Here is a tiny trained network, its code and every weight. The questions are about switching its units off for an input and a target symbol, where a switched-off unit gives its printed mean instead of its output.

import numpy as np


def w(rows, s, z=0):
    codes = np.array(rows[::2]) - 128.0
    scale = np.full(codes.shape[1], s)
    scale[-1] = z or s
    return codes * scale


def f(y):
    return y / 2 * (1 + np.tanh(0.7978845608 * (y + 0.044715 * y**3)))


def softmax(a):
    e = np.exp(a - a.max(-1, keepdims=True))
    return e / e.sum(-1, keepdims=True)


def log_softmax(a):
    a = a - a.max(-1, keepdims=True)
    return a - np.log(np.exp(a).sum(-1, keepdims=True))


def net(x, mask):
    ids = ['ΓΛΞΠΦαβεζημστψω'.index(c) for c in x.split()]
    T = len(ids)
    res = E[ids] + P[:T]
    q, k, v = (res @ M[0].T for M in (Q, K, V))
    z = softmax(np.where(np.tri(T) > 0, q @ k.T / 3**0.5, -1e9)) @ v
    res = res + np.where(mask[0], z, O[0][:, -1]) @ O[0][:, :-1]
    y = f(res @ A[0][:, :-1].T + A[0][:, -1])
    res = res + np.where(mask[1:25], y, B[0][:, -1]) @ B[0][:, :-1]
    return log_softmax(res[-1] @ U[:, :-1].T + U[:, -1])


Q, K, V, O, A, B = {}, {}, {}, {}, {}, {}
E = w([
[134,100,105,152,160],'Γ',
[188,144,94,81,42],'Λ',
[79,133,118,148,2],'Ξ',
[122,123,102,202,79],'Π',
[160,73,109,182,177],'Φ',
[26,198,182,162,131],'α',
[158,133,181,125,89],'β',
[208,99,88,42,139],'ε',
[60,138,199,89,52],'ζ',
[52,51,233,137,131],'η',
[76,226,112,126,107],'μ',
[177,142,68,72,52],'σ',
[109,92,180,43,170],'τ',
[168,2,169,51,155],'ψ',
[135,92,107,155,156],'ω',
],0.016)
P = w([
[59,125,2,70,214],'0',
[148,157,140,140,155],'1',
[134,166,136,144,157],'2',
[136,121,149,168,150],'3',
[119,136,147,163,131],'4',
[121,105,160,184,129],'5',
[105,99,159,194,121],'6',
[103,85,166,206,109],'7',
[95,80,163,208,111],'8',
],0.0082)
Q[0] = w([
[100,81,110,107,246],'head 0',
[13,160,134,171,184],'head 0',
[124,120,1,182,142],'head 0',
],0.039)
K[0] = w([
[81,80,92,67,193],'head 0',
[2,159,153,139,140],'head 0',
[93,114,4,178,113],'head 0',
],0.04)
V[0] = w([
[76,195,119,1,128],'head 0',
[68,61,238,89,44],'head 0',
[223,145,152,93,205],'head 0',
],0.0091)
O[0] = w([
[135,197,243,189,130,209],'head 0',
[108,201,182,72,231,136],'head 0',
[1,72,40,145,141,254],'head 0',
],0.0069,0.0036)
A[0] = w([
[130,165,123,154,161,103],'neuron 0',
[192,170,114,106,151,163],'neuron 1',
[133,135,121,135,130,87],'neuron 2',
[143,203,110,51,113,130],'neuron 3',
[119,116,140,126,121,115],'neuron 4',
[117,155,102,92,133,139],'neuron 5',
[204,213,30,3,132,54],'neuron 6',
[91,124,125,146,88,87],'neuron 7',
[121,127,116,92,132,109],'neuron 8',
[157,142,110,94,113,56],'neuron 9',
[113,145,112,118,117,112],'neuron 10',
[95,185,153,124,88,74],'neuron 11',
[132,153,118,131,142,117],'neuron 12',
[168,168,90,110,126,69],'neuron 13',
[103,184,112,91,165,25],'neuron 14',
[132,126,91,123,153,77],'neuron 15',
[121,138,115,176,162,132],'neuron 16',
[201,156,108,149,127,113],'neuron 17',
[125,140,90,185,106,2],'neuron 18',
[181,120,95,116,109,32],'neuron 19',
[146,150,163,158,108,68],'neuron 20',
[178,139,102,86,176,28],'neuron 21',
[101,174,123,201,133,65],'neuron 22',
[123,173,75,105,121,164],'neuron 23',
],0.022,0.0085)
B[0] = w([
[103,107,187,70,143,182],'neuron 0',
[85,189,124,154,195,224],'neuron 1',
[87,104,133,130,103,89],'neuron 2',
[29,154,140,152,139,252],'neuron 3',
[142,134,122,134,113,140],'neuron 4',
[162,180,186,108,149,160],'neuron 5',
[174,7,112,142,134,229],'neuron 6',
[124,180,174,103,150,161],'neuron 7',
[153,183,147,131,124,180],'neuron 8',
[54,140,107,125,54,113],'neuron 9',
[129,157,183,155,145,106],'neuron 10',
[198,140,5,122,132,253],'neuron 11',
[121,103,138,100,128,114],'neuron 12',
[140,98,170,115,59,123],'neuron 13',
[182,89,176,103,43,195],'neuron 14',
[180,119,118,104,82,189],'neuron 15',
[103,91,60,127,143,229],'neuron 16',
[146,142,144,182,69,194],'neuron 17',
[190,234,123,134,92,205],'neuron 18',
[122,165,220,46,154,201],'neuron 19',
[201,74,161,128,91,231],'neuron 20',
[161,205,65,124,64,134],'neuron 21',
[58,109,145,88,63,225],'neuron 22',
[76,159,152,212,165,206],'neuron 23',
],0.026,0.0032)
U = w([
[146,150,119,127,118,88],'Γ',
[82,109,150,172,114,76],'Λ',
[157,170,42,194,124,88],'Ξ',
[162,118,115,118,71,4],'Π',
[76,112,66,51,166,230],'Φ',
[152,85,69,52,69,3],'α',
[45,209,114,73,253,249],'β',
[203,31,45,106,206,251],'ε',
[133,127,105,118,89,87],'ζ',
[161,184,153,149,123,107],'η',
[51,184,69,88,63,131],'μ',
[65,100,124,54,112,39],'σ',
[130,153,224,18,128,165],'τ',
[238,222,63,29,152,157],'ψ',
[153,147,88,125,119,84],'ω',
],0.005,0.0053)

Each question gives the input, a string of symbols that net reads in full, and the target symbol t.
The units are the heads (3 rows each of Q, K, V and O) and the neurons (one row each of A and B). Each row of codes is followed by its name. A weight is (code - 128) times the scale printed after its matrix; where a second scale follows, it is the last column's (O, A, B and U).
mask holds one flag per unit, heads first, then neurons. A switched-off unit (its flag False) gives its mean, the last column of its rows in O or B, instead of its output. The means were averaged over made-up inputs and are rounded, as every weight is.
A unit's drop is (log p(t) with every unit on - log p(t) with that unit switched off) / (log p(t) with every unit on - log p(t) with every unit switched off).
The circuit of an input: a set's keep is (log p(t) with only the set's units on - log p(t) with every unit switched off) / (log p(t) with every unit on - log p(t) with every unit switched off). Starting from the 12 units with the biggest drops (on a tie, the unit counted first), units are removed one at a time, each time the one whose removal leaves the highest keep (on an exact tie, the one counted first), for as long as the keep stays at least 0.8.
circuit, biggest first: the units of the circuit, biggest drop first
k most important neurons: the k neurons with the biggest drops, biggest first
drop when u is switched off: that unit's drop, to one decimal
input Ξ ε ε Π β Φ β Ξ ω, target η: 2 most important neurons : [neuron 17; neuron 1]
input β Φ ε ε ε ψ ε Φ, target ε: 3 most important neurons : [neuron 16; neuron 22; neuron 3]
input η ε ε Ξ Φ ε Φ, target β: circuit, biggest first : [head 0; neuron 1]
input Ξ τ ζ σ ε ε Γ, target η: 3 most important neurons : [neuron 17; neuron 1; neuron 20]
input ε ε Φ Ξ ε Φ ψ ψ, target ψ: circuit, biggest first : [head 0; neuron 21; neuron 8]
input η β Φ, target β: circuit, biggest first : [neuron 1; head 0]
input ε ε Φ Π η ψ Φ Γ, target μ: circuit, biggest first : [head 0; neuron 22; neuron 18]
input Φ ε β Φ ψ ε Γ, target ψ: circuit, biggest first : [head 0; neuron 18; neuron 7]
input β ε ω, target ε: 2 most important neurons : [neuron 3; neuron 22]
input μ β β ε ε Φ ε ψ Φ, target Π: circuit, biggest first : [head 0; neuron 20; neuron 17]
input τ ψ Φ Φ, target σ: 2 most important neurons : [neuron 22; neuron 16]
input β ε Γ, target ε: circuit, biggest first : [neuron 3; neuron 16]
input β ε ε η, target τ: circuit, biggest first : [head 0; neuron 14]
input η ε ε Π β ε ε β Γ, target β: circuit, biggest first : [head 0; neuron 1]
input Φ β ε σ Φ, target ψ: circuit, biggest first : [head 0; neuron 18; neuron 19]
input ε Φ ψ ζ ε β β Φ, target μ: 3 most important neurons : [neuron 22; neuron 18; neuron 16]
input ζ η Φ, target τ: 2 most important neurons : [neuron 0; neuron 20]
input ε ε ε, target ε: 2 most important neurons : [neuron 6; neuron 3]
input Λ Φ ε ζ Γ μ, target μ: 4 most important neurons : [neuron 22; neuron 3; neuron 11; neuron 6]
input ζ Φ β β Φ, target τ: 2 most important neurons : [neuron 20; neuron 0]
input α Φ Φ ε Φ, target Λ: most important neuron : [neuron 17]
input Π ψ β ε τ Γ τ β, target ε: 2 most important neurons : [neuron 3; neuron 22]
input ε Φ ε μ, target μ: drop when neuron 18 is switched off : 0.0
input ε Π ε Φ ω, target μ: drop when head 0 is switched off : 1.1
input β η ε Γ, target ε: drop when neuron 16 is switched off : 0.1
input τ ε ε β, target β: drop when neuron 15 is switched off : 0.1
input ψ ε ε ε τ μ Φ, target Φ: most important neuron : [neuron 16]
input β ε β ε ε Φ, target ε: most important neuron : [neuron 16]
